[[ 1.58  2.25]
 [ 1.10 -0.47]
 [ 0.28  1.57]
 [-0.43 -8.04]
 [ 1.88  2.24]
 [-0.69 -0.69]
 [-1.60 -4.47]
 [-0.92  3.37]
 [ 2.36  0.92]]
=>
[[-1.60 -4.47]
 [-0.92  3.37]
 [-0.69 -0.69]
 [-0.43 -8.04]
 [ 0.28  1.57]
 [ 1.10 -0.47]
 [ 1.58  2.25]
 [ 1.88  2.24]
 [ 2.36  0.92]]

[[ 0.61 -3.52 -4.94]
 [ 5.26 -0.23  3.33]
 [ 0.07  0.60 -3.45]
 [ 0.59 -2.56 -3.75]
 [ 6.81 -0.22  2.79]]
=>
[[ 0.07  0.60 -3.45]
 [ 0.59 -2.56 -3.75]
 [ 0.61 -3.52 -4.94]
 [ 5.26 -0.23  3.33]
 [ 6.81 -0.22  2.79]]

[[-5.46 -1.07  0.83  0.47 -0.31 -3.32 -0.72]
 [-3.29  0.06 -0.68 -4.96  0.74 -1.13 -1.91]
 [-2.11 -3.85 -7.08  1.10 -1.30 -0.62 -1.41]
 [-5.24 -0.83  0.14 -0.42 -0.03 -3.58 -1.04]
 [-3.92 -0.17 -0.60 -3.58  0.56 -2.14 -1.55]
 [-4.92 -1.20  1.68  2.49 -0.63 -2.57 -0.57]
 [-2.33 -4.02 -5.50 -0.36 -4.14 -0.19  0.35]
 [-1.35 -2.48 -6.36  3.90  0.12 -0.97 -4.02]
 [-4.56 -0.50 -0.35 -1.81  0.28 -2.96 -1.29]]
=>
[[-5.46 -1.07  0.83  0.47 -0.31 -3.32 -0.72]
 [-5.24 -0.83  0.14 -0.42 -0.03 -3.58 -1.04]
 [-4.92 -1.20  1.68  2.49 -0.63 -2.57 -0.57]
 [-4.56 -0.50 -0.35 -1.81  0.28 -2.96 -1.29]
 [-3.92 -0.17 -0.60 -3.58  0.56 -2.14 -1.55]
 [-3.29  0.06 -0.68 -4.96  0.74 -1.13 -1.91]
 [-2.33 -4.02 -5.50 -0.36 -4.14 -0.19  0.35]
 [-2.11 -3.85 -7.08  1.10 -1.30 -0.62 -1.41]
 [-1.35 -2.48 -6.36  3.90  0.12 -0.97 -4.02]]

[[-2.09 -3.00 -2.27]
 [ 0.69  3.87  3.91]
 [ 0.09  1.44  2.53]
 [-0.67 -7.77 -6.79]
 [-0.23 -0.71 -1.10]]
=>
[[-2.09 -3.00 -2.27]
 [-0.67 -7.77 -6.79]
 [-0.23 -0.71 -1.10]
 [ 0.09  1.44  2.53]
 [ 0.69  3.87  3.91]]

[[-3.64 -4.68  2.21 -3.04 -4.75 -4.87  5.86 -1.38 -5.20  6.30]
 [-0.14 -2.19  1.41  0.79 -2.79  0.00  2.90  0.58 -1.48  1.94]
 [-3.48 -6.84  3.82 -3.15 -7.28 -4.00  6.47 -0.99 -5.25  5.33]
 [ 5.08  5.59 -5.58  5.09  5.64  6.07 -6.70  3.53  6.56 -5.90]
 [ 1.67 -0.41 -1.38  1.38 -0.17  1.25 -1.34  1.23 -0.14 -0.12]
 [-4.64 -7.96  4.60 -4.77 -7.71 -5.26  7.98 -3.37 -6.12  7.69]
 [-0.47 -1.59 -0.01  0.07 -1.61 -0.89  1.68  0.43 -1.19  2.39]
 [ 1.56  6.66 -2.67  2.34  6.27  3.20 -4.89  0.42  4.94 -4.79]]
=>
[[-4.64 -7.96  4.60 -4.77 -7.71 -5.26  7.98 -3.37 -6.12  7.69]
 [-3.64 -4.68  2.21 -3.04 -4.75 -4.87  5.86 -1.38 -5.20  6.30]
 [-3.48 -6.84  3.82 -3.15 -7.28 -4.00  6.47 -0.99 -5.25  5.33]
 [-0.47 -1.59 -0.01  0.07 -1.61 -0.89  1.68  0.43 -1.19  2.39]
 [-0.14 -2.19  1.41  0.79 -2.79  0.00  2.90  0.58 -1.48  1.94]
 [ 1.56  6.66 -2.67  2.34  6.27  3.20 -4.89  0.42  4.94 -4.79]
 [ 1.67 -0.41 -1.38  1.38 -0.17  1.25 -1.34  1.23 -0.14 -0.12]
 [ 5.08  5.59 -5.58  5.09  5.64  6.07 -6.70  3.53  6.56 -5.90]]

[[-1.94  6.89  0.31 -4.30  7.41]
 [ 1.56 -4.23  0.28  3.18 -4.63]
 [ 1.39 -5.69 -0.42  4.14 -5.57]
 [ 0.72 -4.46 -0.12  4.52 -4.19]
 [ 1.10 -5.40 -0.47  3.50 -5.60]
 [ 1.60 -4.25  0.18  2.67 -4.97]
 [-1.40  4.33 -0.38 -2.70  4.89]
 [ 2.11 -3.59  0.35  2.31 -4.29]
 [ 1.03 -6.05 -0.08  4.08 -5.97]
 [ 1.20 -4.84  0.15  2.86 -4.47]
 [ 1.61 -4.47 -0.10  3.68 -4.79]
 [ 1.11 -3.45  0.36  1.95 -3.50]]
=>
[[-1.94  6.89  0.31 -4.30  7.41]
 [-1.40  4.33 -0.38 -2.70  4.89]
 [ 0.72 -4.46 -0.12  4.52 -4.19]
 [ 1.03 -6.05 -0.08  4.08 -5.97]
 [ 1.10 -5.40 -0.47  3.50 -5.60]
 [ 1.11 -3.45  0.36  1.95 -3.50]
 [ 1.20 -4.84  0.15  2.86 -4.47]
 [ 1.39 -5.69 -0.42  4.14 -5.57]
 [ 1.56 -4.23  0.28  3.18 -4.63]
 [ 1.60 -4.25  0.18  2.67 -4.97]
 [ 1.61 -4.47 -0.10  3.68 -4.79]
 [ 2.11 -3.59  0.35  2.31 -4.29]]

[[-6.86 -7.29]
 [-7.06 -3.16]
 [-1.14  6.38]
 [-7.78  8.28]
 [-0.03 -4.32]
 [ 8.78 -6.29]]
=>
[[-7.78  8.28]
 [-7.06 -3.16]
 [-6.86 -7.29]
 [-1.14  6.38]
 [-0.03 -4.32]
 [ 8.78 -6.29]]
